The rows lie along a hidden order. The number after each row says roughly how far along it the row is, from 0 to 30. A new part has a new order.
(in the rows, 128 means zero)
[132 155 137 145 124 162  78 160 126 162 147 107 116 133 149 164 121 157
 130 153 133 133  98 154 133  85 107 114 152 173 110  57] => 5
[ 96 165 122 142 131 141 106 200 136 183 102 117 134 114 124 212 126 135
 126 131 138 151 147 100 128  49 134 128 113  91 121 109] => 0
[123 163 138 130 136 139 137 158 122 159 103 126 117 126 126 118 121 124
 136 128 131 140 127 116 126 111 124 134 139 122  93 116] => 11
[171 125 172 108 149 120 176  47 131 152 128 145  60 111 150 168 122 146
 125 154 105 117 105 122 135 194 155 129 158 119 148 110] => 23
[181 141 189 112 148 123 188  67 128 133 130 142  74 124 147 183 119 159
 128 163 107 123 109 122 134 212 142 131 161 123 155  97] => 21
[136  95 136 114 133 117 104 102 131 118 148 129 121 138 127 124 127 135
 103 131 133 118 103 138 142 119 129 112 129 158 136 122] => 17
[145  69 173 114 124 111 116 102 118  77 146 131 158 155 112  99 132 132
 121 125 138 116 133 137 137 171 101 126 139 148 133 191] => 27
[123  84 131 112 114 137  83 121 134 101 200 121 110 147 143 220 128 164
  99 124 125 111 104 163 144  94 103 107 141 160 134  82] => 14
[120 124 169 113 139 121 149 159 121 117 117 125 149 145 115 139 115 136
 134 157 139 133 155 123 129 145 113 136 124 130 108 155] => 16
[103 161 210 143 141 157 138 201 117 116 104 124 123 133 130 226 113 154
 153 162 135 146 168 111 116 124 108 139 133 111 100  81] => 3
[124 110 148 124 127 137  51 119 130 126 185 116 127 143 140 243 124 166
 110 141 131 121 106 144 144  97 110 109 156 172 112  61] => 10
[109 133 146 115 142 125 132 163 120 128 111 117 142 137 113 129 119 133
 134 152 138 131 153 117 132 130 121 130 123 131 102 140] => 14
[130  65 138 110 122  90 111 102 122  75 132 138 155 151 106  80 135 121
 116 110 139 110 126 134 139 150 106 125 131 152 124 194] => 27
[ 85 141  93 138 123 148  82 184 128 149 125 113 160 128 115 130 129 125
 122 125 141 142 142 128 130  39 120 125 100 124 118 126] => 4
[156 125 149 115 132 134 131  75 131 117 159 119  85 132 136 124 125 154
 115 153 119 116  85 139 136 179 138 115 146 152 155  97] => 18
[124 114 122 114 131 122  80 111 133 129 172 123 129 141 132 180 127 147
 101 142 134 116 103 139 143 102 117 108 133 159 127 107] => 14
[132 107  76 112 118 149  59 100 144 130 194 110 105 129 147 204 132 152
 112 107 121 116  88 146 145  71 127  98 161 174 104  61] => 9
[134 177 150 145 149 141 158 145 121 166  72 122 113 112 118  99 116 116
 158 149 128 146 137  98 117 151 143 139 144 116  73 118] => 11
[130  65 255 117 123 126 116 140 108  56 177 131 154 174 124 225 120 180
 130 141 135 112 146 161 132 168  68 130 140 165 144 114] => 22
[155 107 146 100 135 112 120  78 119  83 131 134 122 145 118  52 124 121
 129 137 122 113 104 123 136 208 133 120 145 152 148 157] => 28
[110 184 207 147 131 178 126 198 122 166 130 119 118 127 142 235 112 168
 139 159 128 144 145 140 117 112 103 131 126 116 116  57] => 1
[ 98 174  93 150 132 162 117 172 135 179 109 123 122 113 133 158 120 127
 127 135 130 144 135 125 122  84 122 129 126 105  99 110] => 5
[140 182  93 132 146  77 169 115 137 182  70 135 103  88 128  67 122  95
 147 174 121 143 109  91 127 110 175 135 152 118 106 122] => 11
[119 118 125 101 139  80 161 140 131 140 100 129 129 128 106  72 119 102
 124 153 137 135 144 109 136 140 129 129 124 112 110 205] => 19
[ 82  78   1  98 103 218  19 178 141 109 214 104 172 161 123 161 146 115
  81  49 152 116 119 155 155  12  84  95 111 137 111 154] => 9
[136 180 141 138 143 126 163 159 129 168  94 129 102 116 139 133 118 123
 150 173 124 142 124 107 122 119 133 133 154 115 103  94] => 10
[103 131 116 116 137 128 118 157 125 142 132 120 147 133 118  82 121 117
 129 134 139 133 158 112 132  88 139 130 119 126  95 147] => 13
[103 138  89 157 107 184  46 180 133 174 160 103 143 133 141 175 138 142
 107  92 137 130 118 154 130  27 104 113 122 150  87 119] => 1
[ 77 101  38 120 120 156  55 185 135 111 147  87 190 140  99  82 139 109
 112  88 161 133 142 125 133  48 119 115  89 149  88 171] => 8
[122 187 117 140 129 183 142 166 136 202 132 119  92 107 154 163 121 136
 133 149 115 140 114 140 122  82 143 122 141 124 105  53] => 0
[122 141 192 148 152 111 188 169 108 119  38 138 151 146  99  61 116 111
 161 153 142 143 170  90 111 161 121 154  94 109 125 202] => 19
[ 95 131  52 145 113 191  41 181 136 172 170 103 143 133 139 161 137 139
 100  92 141 126 108 149 134  18 109 108 116 154  86  96] => 3
[143  76 102 109 125  82 114  88 120  62 139 137 144 152 113  41 139 113
 124 108 134 107 126 131 141 174 114 135 143 147 137 198] => 30
[105 111 152 122 131 133  81 163 126 118 147 117 154 151 108 150 126 137
 115 119 145 123 149 139 137  90 103 121 104 157 101 128] => 13
[132 156  78 152 116 175  51 163 136 183 156 106 135 126 143 168 136 143
 110 112 137 131 105 152 130  30 115 113 128 148  88  81] => 2
[167 172 229 132 133 138 153 145 120 159 150 136  84 131 166 227 110 179
 156 228 108 134 109 148 138 151 116 123 184 157 145   9] => 8
[162 183 112 125 130 104 146 132 139 215 125 150  67  96 165 160 119 133
 143 200 103 133  98 127 143  89 156 122 175 131 135  46] => 8
[134 130 192 108 145  91 181 134 122 130 103 134 111 133 113 106 115 121
 140 176 134 135 143 110 132 169 133 135 137 114 120 174] => 19
[ 90 120 140 128 127 143  91 206 120 107 151 110 180 148 102 116 126 128
 135 130 145 137 166 121 127 101 118 132 105 136 107 139] => 9
[171 136 117 109 147 115 185  60 134 148 136 127  79 115 141 123 125 135
 120 144 109 116  96 129 136 187 158 123 151 123 155 138] => 24
[175 148 206 110 150 122 186  73 126 150 117 146  70 120 145 174 116 156
 146 167 107 122 125 110 131 234 148 138 170 118 146 123] => 22
[112 106 229 122 161  89 168 146 106  70  76 146 173 159  95 142 119 134
 147 138 149 131 196  80 117 220 108 161  86  96 163 202] => 28
[124 202 239 150 150 166 156 197 117 155  96 118 105 125 128 203 111 156
 162 166 126 148 148 103 107 167 119 137 150 120  83  76] => 5
[ 91 110 100 117 141 125 121 182 126 118  94 112 187 147  96 110 137  97
 133 110 166 138 173  72 126  78 116 136  86 101 119 222] => 16
[160 149 181 116 141 129 139  70 129 129 164 133  79 119 155 153 120 166
 125 162 107 118  90 144 139 188 151 109 158 150 164  61] => 17
[139 137 214 110 142 116 157 148 123 127 132 130 107 146 130 187 111 152
 144 184 130 133 124 121 129 183 111 131 150 134 115 116] => 16
[158 174 209 133 145  70 186 129 121 150  87 137 111 113 139 154 115 137
 169 211 113 137 128 104 123 171 151 141 167 131 128  80] => 14
[161 123  97  91 141  97 163  71 134 138 101 146  93 117 118  56 129  95
 123 149 118 119 117 107 142 167 157 124 143 115 138 201] => 25
[111 128 199 124 149 120 147 197 112 105  83 128 162 151 101 176 122 132
 161 162 151 141 204  78 122 133 110 154 103 103 151 150] => 14
[135  68 100 107 129  77 105 105 138  89 135 127 154 150  98  44 125 110
 114 136 142 118 123 125 142 139 119 115 125 140 131 206] => 25
[142 134 150 106 143 100 162 126 125 144 119 132 110 135 123 146 118 127
 134 167 129 130 128 116 141 152 131 120 152 121 116 161] => 17
[168 139 198  98 152 105 204  69 123 120 112 145  79 128 140 136 118 136
 153 171 102 125 130 103 129 234 150 139 162 112 145 143] => 24
[146  83 255 116 130 144 144 122  95  21 201 137 123 189 146 255 112 202
 152 166 119 107 147 176 119 244  53 137 148 174 164  71] => 27
[128 186 116 143 144 134 155 139 136 153  92 130 100  94 141 122 117 121
 143 164 117 146 125 112 119 111 175 133 129 113 112  79] => 5
[147 122 126 118 128 131  80  81 136 155 183 121  82 125 151 154 127 154
 108 126 113 113  74 156 134 149 135 106 154 161 140  75] => 16
[163 159 169 121 131 104 167 111 130 138 128 146  77 118 151 194 118 150
 145 188 108 129 114 117 134 159 137 127 170 122 140  81] => 15
[170 178 132 128 133 100 150 111 138 215 127 160  46  97 165 178 116 135
 139 206  91 130 106 132 147 105 165 127 177 128 133  53] => 10
[111 197 132 149 139 162 140 175 132 189  84 118 102 105 134 166 117 132
 129 140 132 153 129 112 118  93 134 126 126 106  92  91] => 1
[174 147 175 115 152 108 194  42 133 167 117 163  49 111 157 179 117 148
 129 161  91 116 119 124 129 218 161 140 153 111 161 106] => 25
[136 147 179 114 145  80 186 129 122 141  89 133 119 128 117 103 116 121
 151 177 131 143 138 104 125 172 131 137 147 115 114 155] => 18
[136 194 183 148 152 143 167 167 120 157  71 123 112 115 118  99 114 126
 157 153 133 148 147  91 110 167 137 140 142 116  74  88] => 10
[137  81 163 107 143  66 152  96 117  68 109 155 147 155 108 107 127 116
 142 133 140 119 144 106 135 188 103 142 130 116 141 202] => 30
[110 141 183 132 130 154 125 230 117 101 110 120 172 158 109 200 125 131
 168 168 151 151 194  88 126  89 103 140 126  99 123 149] => 1
[140 174 171 134 137 127 150 157 127 177 133 136  89 123 156 209 114 150
 148 197 118 138 127 128 126 138 112 127 162 128 124  55] => 9
[133  80 192 116 126 128 103 122 124  88 173 130 124 156 133 181 124 155
 111 142 131 115 119 156 138 130 100 117 127 155 153 113] => 18
[ 89 125 118 144 112 150  77 191 128 130 147 101 181 143 113 123 128 133
 122 118 142 135 143 145 130  52 110 121 100 139 127 103] => 2
[152 105 176 101 141  98 141  78 124 105 136 135 108 139 121 122 122 140
 137 159 122 117 124 124 135 204 130 122 149 124 143 185] => 22
[ 88 148  72 146 121 159  55 181 133 155 131  98 162 124 116 105 136 124
 111 110 144 139 127 127 130  33 127 116 101 131 120 104] => 1
[152 105 198 117 127 133 149  72 122  97 172 130 109 137 149 119 126 139
 119 125 117 111  93 164 129 200 121 120 140 180 162 102] => 25
[112 148  39 125 133 120 134 170 130 162  72 125 145 117 104  41 125  83
 136 122 139 141 155  92 131  67 141 136 117 102  81 191] => 12
[142 170 193 120 136 121 151 152 122 158 127 134 106 128 144 204 112 153
 153 197 117 139 123 122 124 152 111 134 170 131 122  75] => 11
[112 191 148 144 137 175 151 164 132 199 118 122 100 104 151 186 112 142
 132 152 115 147 131 132 118  97 145 124 129  87 108  59] => 0
[116  93 145 117 130 128  85 138 125 106 166 122 144 148 124 179 124 154
 110 141 139 123 129 146 145  97 108 117 118 163 123 121] => 14
[103 158 152 136 134 140 132 189 123 158  97 126 131 125 122 147 121 124
 140 139 134 138 158 114 123  92 118 138 128 111  91 118] => 8
[118 175 144 145 134 164 137 167 127 190 118 123 104 113 145 170 116 143
 121 123 120 144 126 128 120 106 119 129 143 123 102  93] => 6
[182 140 169 102 156  92 193  56 128 124  89 149  72 112 129 107 124 127
 144 152 108 118 123  93 132 243 167 138 157 111 143 158] => 28
[103  94 113 125 124 158  62 139 128 117 153 111 156 148 117 148 130 132
 105 103 146 122 138 136 135  71 112 120 108 136 103 145] => 12
[ 88 128 144 121 137 127 123 191 120 127 100 128 157 139 104 134 121 122
 133 146 144 136 193 104 129 100 125 144 109 112  99 166] => 12
[138 115 203 104 161  56 209 110 118  98  83 147 134 143 102  87 114 100
 139 176 137 133 144  94 126 213 128 144 114 113 152 189] => 26
[178 155 119 113 145 104 180  65 135 167 114 155  62  99 150 151 123 135
 129 162  97 129 107 118 136 183 160 132 159 109 156 105] => 20
[169 153 190 118 139 124 160  83 131 159 142 159  48 105 163 190 115 171
 127 179  91 114 105 183 138 204 139 128 163 129 158  60] => 18
[120  83 162 117 128 131  88 143 123  89 149 115 161 155 106 122 131 144
 118 113 147 120 130 135 136 120 107 125 110 153 110 162] => 16
